Each row has a hidden value. The values are split into ranges, and the tier after each row names the range that its value falls in. Each part has its own value, ranges and names.
[-64 -20  32  50  13 -57 125  66 -56  36  11 137 -94  -8 -72 -36   2   6
  12 -41 -24  -6  18  47 249  -4  52  55  57  68  21 -32 -28 -92   8 -71
  35]	mugu
[ -18 -164   67 -255 -174   30   26   98  -43    4  -68   87   76  -45
  -56   64   64   14   41 -106  174   -1   35 -120   97   22  -43  -15
 -178   98  194   58   18  -25  232   38  110]	mikab
[  41 -257  284 -280   37   74 -196  126   13   -4  -99  249  362  161
  -34  -96   79  110  348  127  462  -86   -7  -26 -181  -38  -58 -159
 -256 -203  138   14  165   41  227  -33   -6]	lenal
[-114  -28  367 -286  -92   42 -123   22   26 -244  -76  168  211 -158
   83 -173 -148 -238  -91 -100   74  283  109 -333  152  -82  -25   16
 -140  104  225  222 -243   20  402  110   71]	mikab
[ -41 -158   95 -244  138 -108   88  265  -18   27  117   91  -68 -111
  148  150 -140 -173 -784  189  124  484  291  191   12 -197 -212 -151
 -167   73  338  -14   17   16 -168  191 -190]	kef
[-125 -283  136  -91  -44    1 -121   34   81   55   98  -23   96 -187
   98 -213 -172   54  -57   24  257  102  272  -39  234 -446  -35  -86
  197   33  389  341   78 -132   29 -167 -163]	rus
[ -38 -198  128 -199  -65   64  -99  -38   46   73   20   56  242   61
  -13 -115   41  155  317  -29  381 -118   81  -53   17  -98   -4  -81
  -69  -75  123   32  180   -3  150  -80    6]	lenal
[ -16 -171  196 -165  -16   23  -92  147  -14   10  -32  228  218  109
  -58  -86   47   93  354   39  296 -137  -15    1  -51  -48  -29  -84
 -143 -132  109   20   75  -51  166  -59   33]	lenal
[  33 -338  151 -160  166  -30  -60   44   47   60   20  -67   51 -227
  151  -65 -181 -100 -668  278  257  521  304   49  119 -401  -84 -174
   85  110  439  273  158   30  -62    0 -277]	mikab
[ -86  -80   74  -36  111  -43   38  107  -12   -9   16  232  -26   39
  -75  -13   13   -3 -118  -27  110   84  100  176  155   18  -62   44
 -109  -39   66 -107  -13  -30  -10   -4  -34]	mikab
[  63 -175 -189  -78 -206  -39  249  129 -131  246    5  -54 -141    2
 -116  210  157  169   81  -42   82 -181  -45   31  147   32   40  -46
   -4  172  109  -51  201 -111  -16  -57  111]	mugu
[ -10  -88 -128 -226   22  -82  229  285  -96  139   89  185 -116  160
  -78  351  155   48 -296   -4  163   33   81  330  -75  194 -194  -61
 -376  -11   60 -384  127   15 -160  190   35]	kef
[-142   37   72  150  173  -54   54  -88   48   70  162  112  -16   67
  -12 -199  -80   67   91  -12   78  -14  122  165  251 -103   77   45
  182  -66  -93 -109   47  -60 -134 -131  -81]	rus
[-166 -174  -40   56  -90  -51   59   72   10  115  105    4 -124 -151
   -2 -109  -88   98  -33 -101   60  -50  206   51  390 -291    9   30
  239  103  255  201   28 -205  -74 -203  -85]	gazi
[-195 -352  120 -114 -119    8 -176  110   90   39   93   27   90 -214
   69 -228 -165   94   18  -70  289    6  317  -24  281 -487  -95  -50
  169    4  485  412   38 -200   59 -217 -164]	rus
[-193   52   92   57 -121  -25   58  -36    3  -24   75   85  -35  -85
  -15 -203  -92    7  227 -211  -56 -102   78 -139  388 -109  104  109
  191   97   37  111 -138 -156  114 -144   73]	gazi
[ -67 -235   44  -46   15  -56   15  177  -18   49   12  111  -74 -128
  -19  -22  -66   -2 -250   30  112  137  170  108  234 -223  -73  -21
   43   65  312  165   19 -122  -23  -84 -107]	mikab
[-221 -173  263 -150   57   70 -244 -118  150 -136   -9  153  208 -122
   41 -316 -124  -23  -62 -152  288  176  300  -78  301 -212  -59   71
  -11  -48  238  190  -58   17  188 -104 -122]	mikab
[  43 -208   37   51  220  -51   66 -202   69  225  150 -288  -22 -197
  200 -152 -211    8 -574  318  180  444  296   51  246 -449  103 -179
  402  168  224  190  302   36 -258 -118 -321]	gazi
[  81  182   14   91  135  -41  266 -214  -70  135   54  -23  -35  148
  -36   -1   60   17   58   83  -47   50 -123   -1  134  209  231    3
   96  101 -342 -322  139   96  -54   22   98]	mugu
[-222 -539  145 -141 -157  -43 -265  549   17  -19   -3  328   37 -200
  -41 -143 -121  112  101  -49  322 -151  289  149  199 -557 -274  -61
   -2 -136  730  542  -71 -380   79 -269 -181]	lenal
[-113   21  111 -414 -104   17   63   99  -12  -62   48  163  117   67
   38  149   56  -82 -160 -168  183  118  132  -50  -26  185 -153  -25
 -423   33   66 -240  -61   97  152  246  117]	kef
[ -81  -80   26  -71  -88   25   30  -94   25  114   94  -12   90   36
  -24  -99   19  151  277 -108  215 -142   74  -38  166  -64   65  -11
   60   12   19  -28  135  -44   58  -98   40]	rus
[-102  -83   80 -324  -75   -6   41  181  -22  -39   26  189   54   23
   -6  131   37  -55 -185 -120  181  105  141   34   22   77 -169  -20
 -340   20  171 -126  -41   18  107  167   58]	kef
[ -96   27  -20  139   14  -77  177   14  -44   96   92   68 -145  -12
  -48  -68  -34   45   40  -54  -65  -52   46   69  319  -61  100   63
  193   87  -29  -41   -3 -123  -82 -122    8]	gazi
[-356 -191  465 -491 -107  106 -399   -9  215 -343   11  171  353 -298
  231 -343 -285 -228 -325 -263  339  417  500 -326  252 -359 -238   22
 -204   18  542  416 -284   33  390   68 -131]	kef
[ -89 -195  -65  -78   -7  -18   53  147  -23   97    9  187  -55   60
 -136   70  118  140   11 -114  213 -104  109  224  161   29 -100   39
 -144  -40  130 -107   99  -76  -31  -63   -5]	mikab
[-181  115  243 -102  350  -45  -28  -40   90 -131  123  300   87  109
   70 -112 -106 -156 -404   12  140  362  250  230   89   78 -111   41
 -218 -139  -85 -314  -85  152  -91  155 -131]	kef
[-104 -307   96 -151  -45  -11  -76  154   26    1  -14   92   13 -178
   17  -66  -82   -6 -246  -20  204  163  237   21  232 -280 -114  -26
   -2   65  419  269    7 -105   70  -78 -115]	mikab
[-282  315  -60 -303 -324  -58  283  419 -164 -113   56  539 -135  308
 -231  349  280   -1  417 -569 -118 -465 -126  101   36  641 -196  221
 -675  -58 -230 -609 -354 -107  178  268  461]	kef
[ -11  -72    9   37   85  -21  109 -190   30  168  105 -135  -16  -47
   60 -105  -62   69 -154   82  121  140  140   14  249 -159  123  -53
  233  116   19   -9  200   19 -115 -100 -105]	gazi

Part 2:
[-107  360 -136  235  -85  164  283 -780  140  -96  168  175 -447  143
 -105 -141 -297  126   99   12   90 -248 -133  530  193    6  -53  229
   65  141  387  663 -442  -57  -65 -237  -41]	<85>
[-141  341 -110  217  -99  120  345 -825   73  -72  152  194 -383   90
 -130 -136 -313   98  117   16  146 -179 -144  538  151   42  -93  180
   67   85  424  720 -370  -49  -95 -290  -63]	<85>
[ 178  372 -169  125  663  289  -30 -640  261  -15    0 -228 -167  160
    7 -181  -33  400  129   13  -49 -199  201  377  114  393  160  534
  230   99  456  315 -738 -325  317   94  563]	<90>
[ -84   -2 -141 -217 -359   54  267   14  186  143  310  212  -39  145
 -302   39  112   27  -43   22  238   -3 -412  189  102  -83  146  203
 -102  -85   -8   90  326  328 -138 -214 -262]	<85>
[ 144 -189  -58  394 -137   69   31  -82 -126 -443  -21 -231 -528  -22
  390  -47 -175   69   44 -267 -320 -332  245  149  316 -285   76 -277
  -60  265 -509 -339  -44    5  -77  -46 -295]	<87>
[ 134 -268  330  141 -635  161  -37  141 -335 -189 -483 -131 -374 -178
  590 -127 -199 -129 -160 -227   68   71  468 -103  265 -543   71 -714
  -73   18 -733 -291  430   53 -705 -568 -502]	<89>
[ 180 -305  175  166 -301   15  -96  177 -209 -213 -298 -101 -259 -321
  585  -50 -128  -70   -8 -336   47  -13  389    4  161 -349  224 -694
   53  -55 -727 -516  447  -52 -511 -376 -280]	<69>
[ 175 -269  129  233 -247   65  -60  129 -214 -278 -272 -208 -352 -199
  550  -64  -87    7  -24 -312  -91  -99  423   -3  222 -366  188 -557
   -8   87 -689 -489  289  -42 -384 -269 -282]	<69>
[ -60  425  -28  141  123  238  157 -773  115   50  -95   38 -310   75
    2 -206 -155  252   57    7  204  -98  158  423  120   81   65  205
  147  106  409  628 -473 -241 -113 -275  222]	<69>
[ 113 -130  263   66 -433  309    6  165 -257  -91 -492 -358 -392   68
  451 -170  128  124 -228 -144  -30   29  549 -154  295 -509  146 -355
 -174  255 -572 -236  209   52 -480 -409 -305]	<72>
[ -82   18  -89 -244 -453  127  263   45  167  172  245  178  -71  225
 -298   10  135   30 -112   67  234   15 -376  131  141 -152  126  225
 -155  -38  -18  129  319  370 -190 -260 -320]	<72>
[-196  132   65  -35  -14  130  605 -662 -348  160 -230 -252  -13  107
 -238 -152  133  279   20   50  208  245  191  180   27   95 -158  182
 -128  119  410  677  -64  -11  -90 -338  -30]	<85>
[ -20    5 -207 -417  -19  132  183  212  273  311  265  -40  174  284
 -434   50  487  276 -105   82  199   76 -310    4   55   72  308  521
 -127  -30   42 -109  273  291  132   28   22]	<87>
[ 337 -407   57  150  120  -23 -197  261 -154 -270 -214 -282  -70 -327
  560    6  -61    9   73 -345 -123  -36  399  -37  123  -68  265 -486
  130 -121 -703 -769  333 -109 -180  -91  -43]	<86>
[  -1  229 -288  240  314   67  213 -695  178 -179  309   17 -273  124
 -167  -61 -224  223  195  -27  -86 -292 -157  488  149  264    0  395
  120   99  369  378 -501 -104  288   94  143]	<91>
[  38   65 -199 -499  124  214   67  277  361  391  199 -118  228  333
 -421   22  601  378 -151  111  217   96 -214  -58   43  125  408  632
  -87  -18   64 -170  189  226  177   87  196]	<87>
[  73 -200 -344 -262  111 -113  183  166  276   78  556  126  252   63
 -399  174  162   71  100  -31   85  -34 -562  171    6  282  217  383
    6 -261  -22 -294  353  311  265  163  -45]	<86>
[ 149 -275  369  106 -636  155  -99  188 -322 -155 -536 -104 -331 -244
  648 -131 -194 -150 -166 -241  135  114  508 -113  231 -544  126 -792
  -31  -40 -782 -348  499   24 -781 -616 -467]	<89>
[-102  467   82   79  -70  327  216 -811   42  120 -225   36 -342  138
   -9 -267 -168  211  -24   82  289   -5  197  379  143  -11  -17  187
   84  117  455  817 -453 -187 -265 -443  126]	<72>
[ 330 -338 -177  480  158  -32  -15  -35  -87 -611  185 -269 -408 -104
  425   24 -307  -15  203 -319 -511 -419  107  233  291  -29   37 -209
   31  117 -509 -573 -107    7  172  141 -196]	<90>
[ 335 -307 -136  407  168   43  -89   57  -65 -532   71 -351 -402  -53
  450   -6 -175   69  123 -301 -481 -379  230  136  304  -85  119 -180
   15  177 -555 -623 -106  -21  142  150 -133]	<90>
[ 203 -274 -152  442   31   26   65  -59 -147 -548   93 -346 -491   26
  338    3 -162  122   97 -273 -494 -398  202  142  331 -167   36 -150
  -83  297 -504 -455 -116   28  142  140 -265]	<91>
[-110  304 -218  225  114  115  361 -787   94 -113  232   32 -347  181
 -227  -99 -190  228  140   16  -12 -241 -138  496  165  142  -79  376
   27  179  446  607 -479  -55  163  -61   30]	<69>
[ 346 -262  -32  229  271  158 -120  158 -120 -334 -180 -550 -258   10
  436  -59   98  233   15 -245 -391 -202  459  -48  257  -72  208  -89
  -20  216 -516 -630  -82  -83  121  120   36]	<90>
[ 130 -296  254  109 -459   61  -15  191 -296 -151 -397 -134 -260 -268
  559  -80  -68  -84  -76 -293   96   74  426  -57  176 -443  175 -707
  -29  -19 -715 -410  514   14 -613 -489 -377]	<85>
[ 122 -273  294  102 -578  150  -17  203 -311 -156 -446 -171 -334 -163
  554 -115  -79  -83 -152 -235   61   68  453 -107  239 -526  121 -663
  -95   48 -727 -345  463   64 -650 -528 -448]	<72>
[ 187  -22 -238 -423  276  130 -120  328  455  278  292   -9  288  143
 -262   65  397  239  -36   23  186   34 -276   25    6  263  462  499
   82 -218  -28 -389  211  154  196  135  276]	<86>
[ -21   41 -151 -342 -124  115  135  128  278  271  235   95   95  173
 -315   27  313  172  -85   40  270   54 -298   85   57   19  298  337
  -54  -89   10  -48  284  238  -32 -104  -22]	<69>
[ -30  177   86 -466 -383  415   77  137  203  411 -126  -40  -13  405
 -259 -123  373  231 -328  203  339  195  -47 -117  170 -192  236  405
 -165   30   31  194  168  266 -265 -315  -81]	<89>
[ 149 -239   45  140  -74  146   38  154 -205 -207 -235 -429 -287   30
  336  -66  170  209  -74 -217 -212  -95  416  -94  248 -271  180 -201
 -127  254 -542 -451  147   22 -111  -74 -181]	<87>
[-175  -61  -67   42  136  -95  662 -659 -395   32  -36 -210  120  -54
 -291  -34   24  203  169  -44  130  215   44  240  -40  274 -199  110
  -69  -17  346  487   64   -7   80 -175  -62]	<87>
[ 224 -243    1  171   82  139  -50  141 -144 -256 -199 -454 -270    7
  362  -55  125  226  -33 -230 -266 -144  429  -70  241 -173  208 -154
  -60  219 -534 -531   49  -40   -8   29  -69]	<91>
[ -67  -75 -240 -201 -262  -49  269   49  233   96  473  259   22  100
 -364  113   90    7   26  -12  189  -52 -544  227   68   15  157  228
  -74 -146  -26  -33  373  353  -10  -90 -258]	<69>
[  53   97 -272  207  362  -22  224 -627  109 -179  306   22 -125   -5
 -139  -15 -255  147  249  -74  -56 -206 -172  468   76  358  -15  289
  159  -49  312  255 -336  -94  273   78  139]	<86>

New part:
[ -50  321  155  167  196  -24    7 -261 -268   44   12  390   26  255
 -110  134  -16 -203 -109  -49 -320 -227 -110   27  268 -285 -137 -105
  155 -253 -125  143  114  -49    2  -80    6]	(40)
[ 348 -108 -271  195   44 -200 -193  -76   67   40  -42 -265   33   38
  -14  210 -133   -3    0 -199   82  189 -353   78  -16   -9  -71 -124
   45   33  -86 -129  146  235  136  -88   58]	(50)
[-569  144  389  -18  -62  348  215  202 -440  -69  -23  186  149  146
  304 -100   79 -136 -154  324 -221 -237  228 -174   13  131  230  283
 -193  178  -86   93 -400 -261 -251  260 -290]	(48)
[ 164 -118 -218  396  119 -129 -322  -19    7   45  -55 -165   16  142
  -49  123 -114 -222 -119 -133   75   62 -122  -22   21   94   22    3
 -124   17 -219  -73   21  282   23 -165   27]	(40)
[ 584  205 -286   69   39 -206  -18 -429  325   86 -308   72 -283  308
 -207  288 -151  106  -19 -500   70  312 -291  204   72 -403 -367 -435
  527 -165  -57  -43  458  110  164 -218  269]	(41)
[ 177  466   25 -271  -48  145  176 -280  -95 -310 -341  672 -302  249
  -12   74 -175  127 -140   37  -65  148   -4  106  115 -181 -269 -216
  418 -183    9  241  115 -256  -85   -1   41]	(48)
[  11  387  187 -348  -87  314  472  -66 -167 -186 -395  581 -318  340
  173  113 -156  240   72  101 -123  135  275  118   95 -143 -406 -154
  462   36    1  357   83 -305 -107  146  -29]	(53)
[ 282   83  -51  296   13   -7 -210 -212  173  147 -349   44 -171  366
  -76  145  -98 -156  -86 -432   38  104 -164  -38  -11 -307  -59 -207
  158  -57 -317    4   90   67  -58 -200  144]	(41)
[-206  121  342    7   71   66  253   14 -416  178  128   16  249   92
  188  178   55   -6  150   21 -400 -254 -233    1  141 -237  -53   -4
   56   31  -51   80  -28 -128   34  197 -143]	(40)
[  62  153  -89  223   16   23 -204 -185   62  -63 -226  166 -129  269
  -80   10  -59 -207 -301 -139   60   63  -11  -60   16  -57   73  -40
   38  -76 -178  -38  -30   24 -113 -144   39]	(57)
[ 179  181 -171   16  117 -262   66 -280  -50    6  141  -29   75   25
 -115  207  -19   49  -85  -80 -130   61 -346  184  156 -150 -167 -171
  247 -144  145 -149  287   82  217  -17   46]	(50)
[ 106  231  275  -19   95   90  270 -135 -258  183 -142  276  -19  287
   85  270  -83   67  251 -189 -348 -125 -156   88  190 -445 -347 -234
  350  -80 -149  277  181 -118   34   53   19]	(40)
[ 379 -135 -414  159   59 -296 -129  -93  143   23   33 -383   26   -7
  -49  233 -122   66  -10 -172  140  277 -313  165   -5   83 -134 -133
  104   68   37 -223  253  318  232  -81   76]	(50)
[  -4   -2   42  -59   77  -57  226   66 -331   38  178 -116  203  -45
  166  215  -53  121  175  118 -216  -49 -218  125  117    4 -162  -12
   92   91   81   35   81   45  146  181 -124]	(40)
[ 236  -11   11  550  108   69 -453  -99   54  164 -407  148 -172  448
  -77  116 -169 -388  -87 -412   20  -25  -57 -164   15 -227   -4 -111
  -67  -77 -573  161  -51  163 -179 -314  126]	(40)
[  69   64 -197 -171  -51  -65  313  -33   17  -67    8 -176  -19   28
  105  152  -29  244  -13   56   49  242  -21  192    8  102 -173  -54
  263  162  235 -141  177   38  147  154  -47]	(57)
[-213  470   55 -149  175 -239  348 -407 -288  -22  403  206  221   -9
 -144  130  167   28 -224  157 -410 -192 -280  215  326 -233 -116  -95
  309 -282  369 -182  287 -145  232  123  -67]	(41)
[ -27    8  -92 -190 -150  279   51  280 -203 -452 -290  243 -182   47
  287  -41 -250  104  -96  419  191  263  279  -14 -117  488  -48  170
  -76  258  -53  185 -266  -77 -181  153 -178]	(53)
[  60  128   17  -66   76 -142  322 -145 -135  158  134 -141  124   71
   48  268   29  162  132  -92 -238    3 -264  186  141 -224 -242 -161
  297   10  143  -79  269   10  219  124  -13]	(50)
[ 299  165   18   95  -61  129   51 -190  190  126 -500  176 -310  459
    8  176 -130   24   31 -430   39  186    5   16  -20 -372 -235 -279
  367   14 -266  135  147  -48  -86 -113  152]	(57)
[ 305 -228 -287  410   31 -132 -382    9  155   94 -165 -350  -19  147
  -12  150 -134 -169  -75 -278  192  191 -209  -41  -95   72   59  -44
 -121  113 -274 -145   15  313   21 -175   66]	(50)
[ 103  220   23  -94  -23   20  316 -182   28  100 -165   62 -105  254
   42  187  -13  155   34 -186 -101  115  -51  132   70 -270 -244 -200
  395   26   45    0  219  -84   70   64   41]	(57)
[ 162  186   54   11  129  -26  155 -147 -194   65  -64  217  -29  199
    3  242 -112   39  130  -99 -224  -38 -137  136  199 -253 -322 -188
  298 -100  -64  181  220    8   88   -6   29]	(40)
[-243  -75   12   58  -87  198  100  239 -140  -74 -110 -132   19  119
  251  -17  -26  -32 -103  185   76   71  248  -71  -96  302  113  211
 -139  302  -60  -24 -236    9 -129  154 -178]	(48)
[ 404   -2 -462  390  123 -306 -491 -276  208  -85  -75  -74  -88  113
 -256  121 -143 -233 -315 -230  193  208 -287   49   33   49   15 -128
   -6 -169 -143 -200  173  321   91 -312  149]	(50)
[  33  118   98   83  111  -20    1  -73 -294   13   38  147  112   92
   43  160  -77  -75   34    3 -230 -126 -233   29  147 -137  -90  -55
   59  -84 -100  111   30   -3   27   26  -55]	(40)
[-279   61  181  114  119  -21  117   44 -397   97  249  -75  296   15
  128  107   72 -113  -16  149 -303 -240 -153   -9  140   -7   58  116
  -98   29    1  -38  -69   -6   49  146 -172]	(40)
[-130  -86  124 -187 -202  383  231  399 -240 -214 -307   40  -88  102
  443   16 -174  166  107  283   85  180  265  -58 -164  328  -36  167
  -61  408 -110  206 -310 -131 -197  267 -217]	(53)
[ -66  562  117 -194   24  253  269 -251 -161 -305 -354  860 -373  405
  -45    7 -132   -2 -233  162 -133   37  365   79  204 -116 -322 -117
  398 -194  -26  336   82 -284 -167  -23    2]	(53)
[-134 -137   27  113  -97  148   66  208  -59   67 -132 -282   50  137
  249   46   -9  -19  -20   -1   66   84   83  -74 -131  152  117  130
 -108  320 -118  -77 -185   36  -92  134 -129]	(57)
[-366  277  128  -81   23   59  251  -85 -283 -101  141  170  127   72
   73  -22  109  -47 -250  259 -208 -136   56   19  126   44   82  118
   49  -12  164  -76  -67 -162  -24  169 -172]	(57)

Part 4:
[-141   37  -80 -267 -132  191  -19   50   51  123   -5  186   87  204
  -24  -95   82  173   50  -92  145  -34   31 -195   30  120   19  -65
  -87  -28  -42  -47  -69 -139   29   94 -126]	vud
[ 372  -52  149  414  406 -327   51 -301 -257 -116  -93 -468 -240 -413
  -18  308 -117  -29  -88  133 -537  201   75  273 -153  -75  124  127
  125  -66  -22   -3   45  423 -136  -94  316]	Totet
[ 500   81   86 -278 -208  136    4  -45  -45   13 -124 -136 -293  279
 -215  -93   75  335  177  -54  -16 -297   -8 -550  -12 -108  -34 -261
   40   78 -124  -71  214  186  -12  -92  119]	zesef
[-571  -67 -206 -243 -188   90  -49  190 -103  261   86  279  221  262
   72 -118  -49  -57  102 -127   89  -24   77  -87   98    8  -54  146
 -279   71  -31   81 -262 -516  -44  165 -149]	Bif
[ 177   44 -158 -282  -71  153    8  -19   99   31   55    4  -22  101
  -73   24   86  228   89  -35   -9 -195  -47 -123  -30   59  -33 -140
   35 -140  -40  -84  -71  127   58  -31 -209]	vud
[ -53  -19 -108  -62  157 -116 -192 -153 -352  162   25 -443  -46   10
   18  246  -60 -121  -95  -78 -179  131  190  115  -15 -248  205  210
   65  -33   15  389 -326  -63   -2   33  414]	Vero
[ -56  -10   40   17  114  -84  -57  -53 -244  119  -80 -173  -37    4
  -26   67  -66  -24  -43  -42  -84  137  121  -28  -80 -123  134  103
  -42   25 -100  150 -110  -82  -38   73  237]	Totet
[ 187    1  -24 -138 -154  130   87  -36  143  -37   37  158  -87   69
  -47  -34   68  257  150    3 -163 -181  -33 -196   82  214 -115 -138
  -51   -8   63 -289  127  151  -93  -51 -190]	Boz
[-413  -26 -220 -286  -85   90 -123  100 -127  244  103   67  187  199
   39   12  -34  -69    0 -138   87   24  114  -16   38  -65   74  133
 -139  -13  -14  202 -360 -385   18  153  -17]	Bif
[-358   19   -8 -212  -86   66 -110  121 -267  281 -130   36   90  314
  -44 -155  -32   -5    5 -153  266  103  121 -274  -36 -172  124   82
 -170  105 -225  262 -158 -437   48  194  175]	Bif
[  85   34  -75 -317 -262  236   -5    4  124   39   77  173  -38  238
  -62  -68   95  244  129  -66  -25 -201   -2 -293  138  172  -70 -148
  -62   13   88 -166   27   15  -41    1 -131]	zesef
[ 169   44   42 -237 -209  167   25    6   45   43  -61  112 -111  226
  -98 -116   83  268  140  -60   12 -161   20 -395   51   89  -40 -164
  -62   67  -29 -155  143   26  -53   -2  -25]	Boz
[ -57  -17   33  207  316 -199 -107 -202 -363   79  -89 -388  -49 -127
    9  180  -86 -100 -152   23 -178  302  103  222  -96 -152  206  207
   55  -72 -126  300 -179   56   34   72  354]	Vero
[ 669  118   -5 -130   98   75  -15 -231  -12 -112  -72 -378 -269   19
 -219   94   93  328    8   69  -88 -171 -127 -151 -135  -63   49 -262
  254 -218 -181    9   80  546  171 -133   18]	zesef
[  -1   32  114 -203 -130   52  -32   90 -211  196 -206  -18  -92  289
 -112 -157    1  123  101 -137  160  -41  133 -472  -62 -190   76  -45
 -125  173 -204   87   72 -244  -48   81  230]	sutil
[ 448   77  253  187  225  -60   90 -196  -95  -95 -287 -196 -233 -108
 -151  -21   50  280  -23   85  -48  122  -46 -150 -198   24   99 -156
  114  -72 -268 -114  294  406   46  -30  125]	vud
[ 194   -4 -212 -105    4  127   85 -132  280 -125  211  110   21 -144
   17  150   91  226   57   81 -286 -152 -116  196   51  348 -113 -112
   62 -250  167 -313  -69  357   -7  -81 -421]	Boz
[ 173  104  -15 -398 -112  184 -101   18  -81  155 -109 -122  -71  281
 -147  -49   93  214   30 -151  231 -106   97 -401  -90 -151  143 -149
   47   -3 -148  135  -66  -60   83   44  150]	vud
[-315  -67 -114  -82  -19   -9  -56   12 -100  146  110   62  113    8
   85   96  -61  -92   -7  -73 -169   86  145   88   72   50   53  176
 -139   33  120   41 -242 -235 -130   95   43]	Totet
[ 187  -12  111  -15   61  -81  -35  -86 -183   59  -69 -227 -149  -61
  -41  146  -52   22  -16  -58 -233   48  202 -129  -57 -109  145   51
   -1  103   53   22  -14   38 -175  -11  341]	Bif
[-109  -24  -47  -21   39   26   38  -28   14   45   17  106   65  -48
   31   40    7   70   11  -12 -103   63   42   50   -9  151   18   42
  -76  -53   18 -113  -62  -21  -64   55 -107]	sutil
[ 466   94  141  -45   48   88   26 -184   26  -87 -124 -144 -207   -8
 -143   29   97  303   -6   32  -83  -17  -17 -206  -65  102   78 -202
  129  -69  -65 -135  190  391   20  -52   86]	Boz
[  36   81 -102 -202    6  191  -30  -65   77   33   -1   47   55  112
  -69  -39  108  229  -26  -13  142    9  -79  -51  -34  149   48 -130
   53 -194 -123   -7  -81  117  171   65 -189]	Boz
[ -74  -52 -133 -134   -9  -67  -65   12 -204  149   56 -156  -23   65
    1  111  -83  -54   59  -77 -173  -69  122  -36  -14 -179   32  117
  -74   34   -4  142 -220 -160  -85   18  123]	Totet
[-607  -70 -340 -399 -222  139 -139  176  -74  297  242  204  274  265
  109   22  -45 -131   51 -188   30  -60  155    3  154  -12    4  195
 -234   34  139  175 -474 -557  -57  162  -98]	Totet
[-135  -24 -118  170  357 -132  -84 -218 -156   20   97 -260   96 -279
   77  296  -59 -120 -215   58 -250  309   59  496  -76   52  186  210
   84 -231   24  179 -339  139   50   74   86]	Totet
[  76   47   38  -57  -22  141   43  -93  105  -30  -29  140  -12   30
  -38  -43   95  236    4   17  -25   47  -30  -87   34  264   12 -111
  -10  -73   -5 -184   88  158    7   40 -118]	Boz
[ 245   29   32  -65    8   55   66  -73   33  -22  -75  -10 -103    3
  -77    0   58  230   70   10  -86  -69  -13 -150  -59   85   -4 -120
   20  -54  -67 -160  107  193  -23  -30  -69]	vud
[ -11    9  -41  -32   11   66   82  -14   32   19  -62  133   18   56
  -36  -96   46  199   80   23   24  -22  -91  -63  -46  133  -68  -75
  -58 -102 -165 -136   53   61   60   39 -242]	vud
[ 340   60  -89 -274 -102  176    0  -95  141  -34   75  -36 -102   68
  -91   75  105  271   70  -25 -113 -203  -11 -162   19  120   -9 -186
   87 -105   75 -151   -2  256    1  -73 -107]	Boz
[ -87  -38 -229 -104  154  -97 -183 -138 -284  152  119 -404    8  -19
   41  283  -62 -132  -79  -64 -218   65  147  220   -7 -217  155  212
   71 -107   49  361 -413  -51   25   16  261]	Vero
